Below is a small trained network, with its code and all its weights. Each question gives an input and a class and asks what happens when units are switched off, that is, made to give their printed mean instead of their output.

import numpy as np


def w(rows, s, z=0):
    codes = np.array(rows[::2]) - 128.0
    scale = np.full(codes.shape[1], s)
    scale[-1] = z or s
    return codes * scale


def norm(h):
    return h / np.sqrt((h * h).mean(-1, keepdims=True) + 1e-5)


def f(y):
    return np.maximum(y, 0)


def log_softmax(a):
    a = a - a.max(-1, keepdims=True)
    return a - np.log(np.exp(a).sum(-1, keepdims=True))


def net(x, mask):
    res = np.array(x, float).reshape(1, 4) / 4 @ E
    u = 0
    for l in range(2):
        y = f(norm(res) @ A[l][:, :-1].T + A[l][:, -1])
        res = res + np.where(mask[u : u + 6], y, B[l][:, -1]) @ B[l][:, :-1]
        u += 6
    return log_softmax(norm(res)[-1] @ U[:, :-1].T + U[:, -1])


A, B = {}, {}
E = w([
[132,50,29,164,190,134,165],'x0',
[254,143,62,132,110,162,155],'x1',
[130,123,111,118,125,145,114],'x2',
[182,179,129,239,60,135,28],'x3',
],0.0085)
A[0] = w([
[85,162,42,254,198,146,106,5],'0.n1',
[232,170,209,44,145,178,119,71],'0.n2',
[196,165,74,76,98,126,206,97],'0.n3',
[88,227,123,26,92,168,190,140],'0.n4',
[153,207,202,139,98,159,57,60],'0.n5',
[145,129,163,148,123,141,48,75],'0.n6',
],0.0079,0.003)
B[0] = w([
[72,116,155,172,217,166,96,208],'0.n1',
[169,189,157,107,248,105,234,231],'0.n2',
[168,1,165,133,42,91,106,246],'0.n3',
[114,64,198,161,127,208,12,254],'0.n4',
[74,128,56,86,27,119,151,233],'0.n5',
[55,128,124,145,95,73,147,184],'0.n6',
],0.0078,0.0051)
A[1] = w([
[133,138,89,255,169,149,97,164],'1.n1',
[61,56,66,115,214,168,180,251],'1.n2',
[135,131,199,74,145,154,137,107],'1.n3',
[42,127,146,92,220,156,39,147],'1.n4',
[210,200,100,158,83,178,137,57],'1.n5',
[164,88,85,161,110,215,178,36],'1.n6',
],0.01,0.0025)
B[1] = w([
[161,84,219,48,189,212,134,193],'1.n1',
[161,180,69,98,55,61,132,255],'1.n2',
[217,92,130,177,254,237,65,185],'1.n3',
[64,178,111,171,174,132,155,229],'1.n4',
[147,216,76,50,244,44,230,164],'1.n5',
[92,115,212,164,61,105,82,177],'1.n6',
],0.0092,0.0099)
U = w([
[21,145,177,157,243,175,72,189],'0',
[105,231,57,81,170,19,168,225],'1',
[241,98,212,105,198,183,100,109],'2',
[156,19,91,112,52,63,140,7],'3',
[53,188,156,207,4,93,79,174],'4',
],0.013,0.0017)

Each question gives the input, the list of numbers given to net, and the class t.
The units are the neurons (one row each of A and B). Each row of codes is followed by its name. A weight is (code - 128) times the scale printed after its matrix; where a second scale follows, it is the last column's (A, B and U).
mask holds one flag per neuron, layer by layer. A switched-off neuron (its flag False) gives its mean, the last column of its row in B, instead of its output. The means were averaged over made-up inputs and are rounded, as every weight is.
A unit's drop is (log p(t) with every unit on - log p(t) with that unit switched off) / (log p(t) with every unit on - log p(t) with every unit switched off).
The circuit of an input: a set's keep is (log p(t) with only the set's units on - log p(t) with every unit switched off) / (log p(t) with every unit on - log p(t) with every unit switched off). Starting from all 12 units, units are removed one at a time, each time the one whose removal leaves the highest keep (on an exact tie, the one counted first), for as long as the keep stays at least 0.8.
circuit, biggest first: the units of the circuit, biggest drop first
unit that matters most: the unit with the biggest drop
k most important neurons: the k neurons with the biggest drops, biggest first
k most important neurons of layer l: the k neurons of layer l with the biggest drops, biggest first
drop of u: that unit's drop, to one decimal
input [-7,1,-1,3], class 1: unit that matters most -> 0.n2
input [0,-6,0,2], class 4: 3 most important neurons of layer 1 -> [1.n3; 1.n1; 1.n5]
input [1,-8,6,-7], class 1: 3 most important neurons of layer 1 -> [1.n2; 1.n1; 1.n6]
input [3,3,8,0], class 3: circuit, biggest first -> [1.n3; 0.n3]
input [2,2,-6,-8], class 3: 2 most important neurons -> [1.n2; 0.n3]
input [8,-1,-2,0], class 1: 3 most important neurons of layer 0 -> [0.n4; 0.n1; 0.n3]
input [1,0,2,5], class 0: 3 most important neurons -> [1.n1; 1.n2; 0.n1]
input [-3,7,8,1], class 1: 3 most important neurons of layer 1 -> [1.n5; 1.n1; 1.n3]
input [6,-7,1,0], class 1: 2 most important neurons of layer 1 -> [1.n2; 1.n3]
input [6,3,-1,-5], class 3: 2 most important neurons of layer 0 -> [0.n3; 0.n2]
input [-2,3,-2,7], class 1: drop of 1.n5 -> 0.8
input [1,5,2,-8], class 3: drop of 0.n4 -> -0.1
input [3,2,6,-8], class 3: drop of 1.n5 -> 0.1
input [6,3,5,-1], class 3: unit that matters most -> 1.n2
